Here is a tiny trained network, its code and every weight. The questions are about switching its units off for an input and a target symbol, where a switched-off unit gives its printed mean instead of its output.

import numpy as np


def w(rows, s, z=0):
    codes = np.array(rows[::2]) - 128.0
    scale = np.full(codes.shape[1], s)
    scale[-1] = z or s
    return codes * scale


def norm(h):
    return h / np.sqrt((h * h).mean(-1, keepdims=True) + 1e-5)


def f(y):
    return y / 2 * (1 + np.tanh(0.7978845608 * (y + 0.044715 * y**3)))


def softmax(a):
    e = np.exp(a - a.max(-1, keepdims=True))
    return e / e.sum(-1, keepdims=True)


def log_softmax(a):
    a = a - a.max(-1, keepdims=True)
    return a - np.log(np.exp(a).sum(-1, keepdims=True))


def net(x, mask):
    ids = ['ηθλμξτφ'.index(c) for c in x.split()]
    T = len(ids)
    res = E[ids] + P[:T]
    u = 0
    for l in range(2):
        q, k, v = (norm(res) @ M[l].T for M in (Q, K, V))
        z = softmax(np.where(np.tri(T) > 0, q @ k.T / 3**0.5, -1e9)) @ v
        res = res + np.where(mask[u], z, O[l][:, -1]) @ O[l][:, :-1]
        u += 1
        y = f(norm(res) @ A[l][:, :-1].T + A[l][:, -1])
        res = res + np.where(mask[u : u + 4], y, B[l][:, -1]) @ B[l][:, :-1]
        u += 4
    return log_softmax(norm(res)[-1] @ U[:, :-1].T + U[:, -1])


Q, K, V, O, A, B = {}, {}, {}, {}, {}, {}
E = w([
[190,166,104,70,128,106],'η',
[164,194,119,97,140,112],'θ',
[167,171,100,146,198,135],'λ',
[144,122,131,65,196,156],'μ',
[178,90,124,70,123,162],'ξ',
[102,121,206,134,82,138],'τ',
[194,98,126,253,117,143],'φ',
],0.0042)
P = w([
[41,163,47,159,40,170],'0',
[83,169,84,131,103,229],'1',
[105,156,104,127,121,225],'2',
[156,157,125,123,131,210],'3',
[170,147,141,115,145,187],'4',
[176,137,159,110,162,180],'5',
[167,129,172,107,179,162],'6',
[171,110,179,105,197,140],'7',
[173,97,181,99,226,122],'8',
[176,92,194,91,244,99],'9',
[171,95,215,97,254,76],'10',
],0.0036)
Q[0] = w([
[177,144,116,130,126,130],'0.h1',
[180,144,255,66,190,91],'0.h1',
[57,101,135,139,48,127],'0.h1',
],0.008)
K[0] = w([
[84,49,231,146,187,134],'0.h1',
[240,37,198,137,250,93],'0.h1',
[126,187,4,154,71,135],'0.h1',
],0.004)
V[0] = w([
[46,104,165,2,129,156],'0.h1',
[126,205,82,117,198,49],'0.h1',
[192,148,8,36,114,5],'0.h1',
],0.0032)
O[0] = w([
[125,12,39,102,54,141,224],'0.h1',
[215,160,56,110,154,20,93],'0.h1',
[255,130,105,230,25,12,3],'0.h1',
],0.0035,0.00035)
A[0] = w([
[117,156,131,180,209,125,132],'0.n1',
[78,81,134,122,159,204,5],'0.n2',
[178,141,86,73,136,110,74],'0.n3',
[34,5,188,144,68,171,113],'0.n4',
],0.0033,0.0022)
B[0] = w([
[174,61,57,43,29,61,242],'0.n1',
[200,105,95,241,203,57,56],'0.n2',
[65,225,101,125,141,236,254],'0.n3',
[167,225,115,123,32,3,159],'0.n4',
],0.0025,0.0005)
Q[1] = w([
[203,161,169,54,254,159],'1.h1',
[177,138,98,159,120,21],'1.h1',
[40,82,48,163,79,155],'1.h1',
],0.009)
K[1] = w([
[181,34,236,117,157,109],'1.h1',
[125,170,38,1,208,63],'1.h1',
[79,231,65,136,23,153],'1.h1',
],0.0066)
V[1] = w([
[183,2,94,157,73,145],'1.h1',
[123,92,68,127,243,155],'1.h1',
[172,134,142,230,165,101],'1.h1',
],0.006)
O[1] = w([
[196,2,187,160,80,211,3],'1.h1',
[52,122,46,123,34,204,56],'1.h1',
[195,255,127,192,126,243,4],'1.h1',
],0.0053,0.00049)
A[1] = w([
[95,109,138,135,43,205,163],'1.n1',
[102,145,80,104,93,25,150],'1.n2',
[104,181,97,116,97,253,252],'1.n3',
[104,83,204,228,35,78,105],'1.n4',
],0.0057,0.0019)
B[1] = w([
[243,40,42,227,120,155,153],'1.n1',
[120,72,107,240,109,168,162],'1.n2',
[120,58,182,133,113,255,253],'1.n3',
[122,152,222,28,244,174,129],'1.n4',
],0.0042,0.0034)
U = w([
[194,144,101,157,83,78,130],'η',
[106,181,78,156,109,106,160],'θ',
[73,229,115,116,124,216,2],'λ',
[19,41,109,112,138,132,156],'μ',
[146,3,123,115,71,115,15],'ξ',
[106,88,190,74,195,88,128],'τ',
[234,147,179,171,145,185,222],'φ',
],0.006,0.0029)

Each question gives the input, a string of symbols that net reads in full, and the target symbol t.
The units are the heads (3 rows each of Q, K, V and O) and the neurons (one row each of A and B). Each row of codes is followed by its name. A weight is (code - 128) times the scale printed after its matrix; where a second scale follows, it is the last column's (O, A, B and U).
mask holds one flag per unit, layer by layer, with each layer's heads first. A switched-off unit (its flag False) gives its mean, the last column of its rows in O or B, instead of its output. The means were averaged over made-up inputs and are rounded, as every weight is.
A unit's drop is (log p(t) with every unit on - log p(t) with that unit switched off) / (log p(t) with every unit on - log p(t) with every unit switched off).
The circuit of an input: a set's keep is (log p(t) with only the set's units on - log p(t) with every unit switched off) / (log p(t) with every unit on - log p(t) with every unit switched off). Starting from all 10 units, units are removed one at a time, each time the one whose removal leaves the highest keep (on an exact tie, the one counted first), for as long as the keep stays at least 0.8.
units of the circuit, in order: the units of the circuit, biggest drop first
k most important neurons: the k neurons with the biggest drops, biggest first
top k neurons in layer l: the k neurons of layer l with the biggest drops, biggest first
drop of u: that unit's drop, to one decimal
input τ η θ τ τ θ η ξ η η, target ξ: units of the circuit, in order : [1.h1, 0.h1]
input θ τ τ η μ η θ, target μ: units of the circuit, in order : [1.h1]
input η τ μ τ φ θ τ η θ μ, target μ: units of the circuit, in order : [1.h1, 0.h1]
input τ η λ, target τ: top 2 neurons in layer 0 : [0.n4, 0.n3]
input λ μ η η η η, target η: 3 most important neurons : [1.n3, 0.n2, 1.n4]
input τ λ θ, target μ: units of the circuit, in order : [0.h1, 1.h1]
input τ λ λ, target μ: units of the circuit, in order : [0.h1, 1.h1]
input ξ θ η λ θ, target λ: top 2 neurons in layer 1 : [1.n3, 1.n1]
input λ τ λ τ λ, target τ: units of the circuit, in order : [1.h1, 0.h1]
input λ τ ξ, target τ: top 2 neurons in layer 0 : [0.n4, 0.n3]
input τ η θ λ, target μ: 2 most important neurons : [0.n1, 1.n2]
input τ τ τ μ η τ ξ ξ θ θ, target ξ: top 2 neurons in layer 0 : [0.n2, 0.n3]
input λ λ η η θ, target θ: top 2 neurons in layer 0 : [0.n2, 0.n3]
input ξ ξ ξ λ, target ξ: units of the circuit, in order : [1.h1]
input λ τ η θ η, target θ: top 2 neurons in layer 1 : [1.n3, 1.n2]
input η θ λ τ λ λ η, target λ: drop of 0.n3 : 0.0
input θ η μ τ ξ μ τ, target τ: drop of 0.n4 : 0.2
input τ η τ μ, target τ: drop of 0.h1 : 0.1
input θ ξ ξ τ λ θ τ η ξ η θ, target ξ: drop of 0.h1 : 0.5
input μ λ λ θ ξ θ τ η μ η, target μ: units of the circuit, in order : [1.h1]
input φ τ θ η η η η, target η: top 2 neurons in layer 1 : [1.n3, 1.n4]
input τ τ λ τ η η, target μ: units of the circuit, in order : [0.h1, 1.h1]
input τ λ η, target τ: top 2 neurons in layer 0 : [0.n4, 0.n3]
